Below is a small trained network, with its code and all its weights. Each question gives an input and a class and asks what happens when units are switched off, that is, made to give their printed mean instead of their output.

import numpy as np


def w(rows, s, z=0):
    codes = np.array(rows[::2]) - 128.0
    scale = np.full(codes.shape[1], s)
    scale[-1] = z or s
    return codes * scale


def f(y):
    return np.maximum(y, 0)


def log_softmax(a):
    a = a - a.max(-1, keepdims=True)
    return a - np.log(np.exp(a).sum(-1, keepdims=True))


def net(x, mask):
    res = np.array(x, float).reshape(1, 4) / 4 @ E
    y = f(res @ A[0][:, :-1].T + A[0][:, -1])
    res = res + np.where(mask, y, B[0][:, -1]) @ B[0][:, :-1]
    return log_softmax(res[-1] @ U[:, :-1].T + U[:, -1])


A, B = {}, {}
E = w([
[121,103,166,167,65,111,133],'x0',
[10,43,90,87,113,59,16],'x1',
[153,158,209,75,132,119,3],'x2',
[184,50,38,134,2,216,61],'x3',
],0.0079)
A[0] = w([
[213,73,61,166,140,177,212,117],'neuron 1',
[115,139,147,78,168,83,91,203],'neuron 2',
[87,147,146,113,138,119,95,72],'neuron 3',
[72,158,155,52,107,85,133,66],'neuron 4',
[219,199,218,141,142,180,148,198],'neuron 5',
[115,135,115,149,121,222,151,108],'neuron 6',
[249,30,78,130,101,143,2,244],'neuron 7',
[61,96,144,180,208,73,227,253],'neuron 8',
[216,86,114,128,91,141,170,102],'neuron 9',
[108,91,161,59,141,11,96,79],'neuron 10',
[189,104,100,145,100,226,164,117],'neuron 11',
],0.0085,0.0031)
B[0] = w([
[60,211,145,57,140,92,209,192],'neuron 1',
[161,103,189,92,141,195,99,177],'neuron 2',
[81,155,133,92,161,187,123,149],'neuron 3',
[142,202,144,82,60,98,172,157],'neuron 4',
[206,68,21,159,26,204,31,211],'neuron 5',
[132,131,135,101,112,78,128,157],'neuron 6',
[70,105,80,165,204,224,155,249],'neuron 7',
[133,2,42,146,122,169,90,219],'neuron 8',
[141,210,153,121,119,109,180,168],'neuron 9',
[97,149,207,63,156,151,134,184],'neuron 10',
[118,202,166,77,60,31,214,188],'neuron 11',
],0.0079,0.013)
U = w([
[136,150,3,198,86,103,199,123],'0',
[167,50,114,108,101,110,126,238],'1',
[124,252,243,54,117,39,219,6],'2',
],0.0076,0.0021)

Each question gives the input, the list of numbers given to net, and the class t.
The units are the neurons (one row each of A and B). Each row of codes is followed by its name. A weight is (code - 128) times the scale printed after its matrix; where a second scale follows, it is the last column's (A, B and U).
mask holds one flag per neuron, in row order. A switched-off neuron (its flag False) gives its mean, the last column of its row in B, instead of its output. The means were averaged over made-up inputs and are rounded, as every weight is.
A unit's drop is (log p(t) with every unit on - log p(t) with that unit switched off) / (log p(t) with every unit on - log p(t) with every unit switched off).
The circuit of an input: a set's keep is (log p(t) with only the set's units on - log p(t) with every unit switched off) / (log p(t) with every unit on - log p(t) with every unit switched off). Starting from all 11 units, units are removed one at a time, each time the one whose removal leaves the highest keep (on an exact tie, the one counted first), for as long as the keep stays at least 0.8.
units of the circuit, in order: the units of the circuit, biggest drop first
unit that matters most: the unit with the biggest drop
k most important neurons: the k neurons with the biggest drops, biggest first
drop when u is switched off: that unit's drop, to one decimal
input [5,-1,-2,1], class 2: unit that matters most : neuron 5
input [8,0,-1,4], class 2: units of the circuit, in order : [neuron 5; neuron 8]
input [-7,-2,-4,1], class 2: units of the circuit, in order : [neuron 1; neuron 7]
input [3,-7,8,2], class 0: units of the circuit, in order : [neuron 5; neuron 2; neuron 10]
input [6,-6,-2,4], class 2: units of the circuit, in order : [neuron 11; neuron 1]
input [-2,-7,7,6], class 0: 2 most important neurons : [neuron 5; neuron 7]
input [-5,-2,7,6], class 0: units of the circuit, in order : [neuron 7; neuron 10]
input [-1,8,-1,8], class 0: 2 most important neurons : [neuron 7; neuron 2]
input [-3,-4,0,1], class 2: 4 most important neurons : [neuron 8; neuron 7; neuron 1; neuron 11]
input [-5,-8,-3,1], class 2: 4 most important neurons : [neuron 1; neuron 11; neuron 7; neuron 9]
input [5,-2,7,5], class 0: 3 most important neurons : [neuron 7; neuron 2; neuron 10]
input [-7,3,4,-3], class 2: 2 most important neurons : [neuron 5; neuron 8]
input [-8,7,-8,-2], class 1: 2 most important neurons : [neuron 7; neuron 8]
input [-2,-4,8,-8], class 1: most important neuron : [neuron 5]
input [-5,0,-4,6], class 2: drop when neuron 7 is switched off : 0.0
input [8,-2,3,5], class 0: drop when neuron 2 is switched off : 0.1
input [-3,-4,-6,1], class 2: drop when neuron 1 is switched off : 0.5
input [-5,-2,0,6], class 2: drop when neuron 5 is switched off : 0.2
